Below are the code and all the weights of a small trained network. Each question names an input and a target symbol and asks about switching units off, where a switched-off unit gives its printed mean instead of its output.

import numpy as np


def w(rows, s, z=0):
    codes = np.array(rows[::2]) - 128.0
    scale = np.full(codes.shape[1], s)
    scale[-1] = z or s
    return codes * scale


def norm(h):
    return h / np.sqrt((h * h).mean(-1, keepdims=True) + 1e-5)


def f(y):
    return y / 2 * (1 + np.tanh(0.7978845608 * (y + 0.044715 * y**3)))


def softmax(a):
    e = np.exp(a - a.max(-1, keepdims=True))
    return e / e.sum(-1, keepdims=True)


def log_softmax(a):
    a = a - a.max(-1, keepdims=True)
    return a - np.log(np.exp(a).sum(-1, keepdims=True))


def net(x, mask):
    ids = ['αβδζηλξπφψω'.index(c) for c in x.split()]
    T = len(ids)
    res = E[ids] + P[:T]
    r = norm(res)
    for j in range(2):
        rows = slice(2 * j, 2 * j + 2)
        q, k, v = (r @ M[0][rows].T for M in (Q, K, V))
        z = softmax(np.where(np.tri(T) > 0, q @ k.T / 2**0.5, -1e9)) @ v
        o = O[0][rows]
        res = res + np.where(mask[j], z, o[:, -1]) @ o[:, :-1]
    y = f(norm(res) @ A[0][:, :-1].T + A[0][:, -1])
    res = res + np.where(mask[2:10], y, B[0][:, -1]) @ B[0][:, :-1]
    return log_softmax(norm(res)[-1] @ U[:, :-1].T + U[:, -1])


Q, K, V, O, A, B = {}, {}, {}, {}, {}, {}
E = w([
[133,80,77,109,199,115],'α',
[45,84,180,46,37,186],'β',
[144,181,135,57,91,174],'δ',
[101,116,157,99,235,167],'ζ',
[76,126,143,153,170,184],'η',
[102,203,170,108,66,165],'λ',
[122,11,147,227,79,111],'ξ',
[64,141,155,40,121,170],'π',
[191,155,144,251,173,115],'φ',
[143,172,63,118,150,140],'ψ',
[211,165,174,242,186,115],'ω',
],0.017)
P = w([
[108,81,144,138,159,7],'0',
[81,176,79,118,137,201],'1',
[109,144,95,80,130,90],'2',
[199,154,152,153,87,181],'3',
[107,146,184,122,109,55],'4',
[60,152,107,82,158,121],'5',
[207,135,90,148,88,178],'6',
],0.017)
Q[0] = w([
[154,92,92,185,124,179],'h1',
[161,83,135,140,180,86],'h1',
[171,126,117,158,100,164],'h2',
[126,100,70,107,147,245],'h2',
],0.012)
K[0] = w([
[179,99,99,154,182,118],'h1',
[184,135,108,213,49,160],'h1',
[73,95,68,157,133,43],'h2',
[11,110,113,116,154,18],'h2',
],0.011)
V[0] = w([
[211,94,200,53,2,198],'h1',
[43,114,196,78,198,116],'h1',
[81,248,253,137,216,212],'h2',
[125,165,74,219,87,92],'h2',
],0.0076)
O[0] = w([
[124,92,48,117,80,189,3],'h1',
[208,107,174,106,40,46,160],'h1',
[16,141,210,48,243,217,92],'h2',
[68,199,13,254,144,113,87],'h2',
],0.0081,0.0053)
A[0] = w([
[35,208,173,167,133,158,169],'n1',
[118,161,75,117,151,160,57],'n2',
[150,160,192,190,11,167,129],'n3',
[148,88,188,156,104,71,139],'n4',
[86,114,121,130,129,59,128],'n5',
[155,138,166,173,124,250,3],'n6',
[86,140,108,130,175,237,96],'n7',
[40,41,130,102,116,115,230],'n8',
],0.013,0.0031)
B[0] = w([
[87,162,192,117,71,213,216],'n1',
[103,164,73,143,159,109,150],'n2',
[158,85,130,182,215,61,224],'n3',
[185,120,103,170,197,132,251],'n4',
[175,158,84,202,124,26,198],'n5',
[255,120,174,158,79,78,173],'n6',
[186,152,129,206,116,92,220],'n7',
[145,72,126,249,66,90,253],'n8',
],0.0098,0.0051)
U = w([
[184,159,174,109,184,4,181],'α',
[207,76,145,82,98,219,153],'β',
[162,103,78,32,152,253,252],'δ',
[73,64,197,30,254,183,127],'ζ',
[83,158,180,93,160,115,10],'η',
[64,182,138,92,114,158,129],'λ',
[66,157,111,142,100,95,70],'ξ',
[110,89,165,26,132,134,91],'π',
[37,233,150,122,167,119,35],'φ',
[81,223,126,65,157,75,27],'ψ',
[51,212,144,124,163,155,108],'ω',
],0.0071,0.0032)

Each question gives the input, a string of symbols that net reads in full, and the target symbol t.
The units are the heads (2 rows each of Q, K, V and O) and the neurons (one row each of A and B). Each row of codes is followed by its name. A weight is (code - 128) times the scale printed after its matrix; where a second scale follows, it is the last column's (O, A, B and U).
mask holds one flag per unit, heads first, then neurons. A switched-off unit (its flag False) gives its mean, the last column of its rows in O or B, instead of its output. The means were averaged over made-up inputs and are rounded, as every weight is.
A unit's drop is (log p(t) with every unit on - log p(t) with that unit switched off) / (log p(t) with every unit on - log p(t) with every unit switched off).
The circuit of an input: a set's keep is (log p(t) with only the set's units on - log p(t) with every unit switched off) / (log p(t) with every unit on - log p(t) with every unit switched off). Starting from all 10 units, units are removed one at a time, each time the one whose removal leaves the highest keep (on an exact tie, the one counted first), for as long as the keep stays at least 0.8.
units of the circuit, in order: the units of the circuit, biggest drop first
unit that matters most: the unit with the biggest drop
which heads matter: for each layer, one digit per head in row order, 1 if its drop is at least 0.15 and else 0, layers parted by /
drop when u is switched off: that unit's drop, to one decimal
input ξ ξ η α φ δ π, target α: unit that matters most : n3
input φ ξ ζ λ, target α: which heads matter : 10
input α α α ζ α π α, target δ: units of the circuit, in order : [h1, n8, n5]
input α ζ ω λ, target α: which heads matter : 00
input α α δ, target δ: which heads matter : 10
input ω ω ψ ω ξ α π, target α: which heads matter : 10
input η ζ α ζ ω ω β, target α: which heads matter : 10
input ω α α ξ ξ ζ α, target δ: which heads matter : 11
input φ α α ζ ω, target ζ: which heads matter : 01
input α ω ζ, target ζ: which heads matter : 01
input ξ α η ζ α, target ζ: drop when h2 is switched off : 1.1
input α α ζ α π α δ, target α: drop when n6 is switched off : 0.0
input ξ α ζ, target ζ: drop when n6 is switched off : 0.1
input α φ ζ ζ α, target ζ: drop when h2 is switched off : 1.0
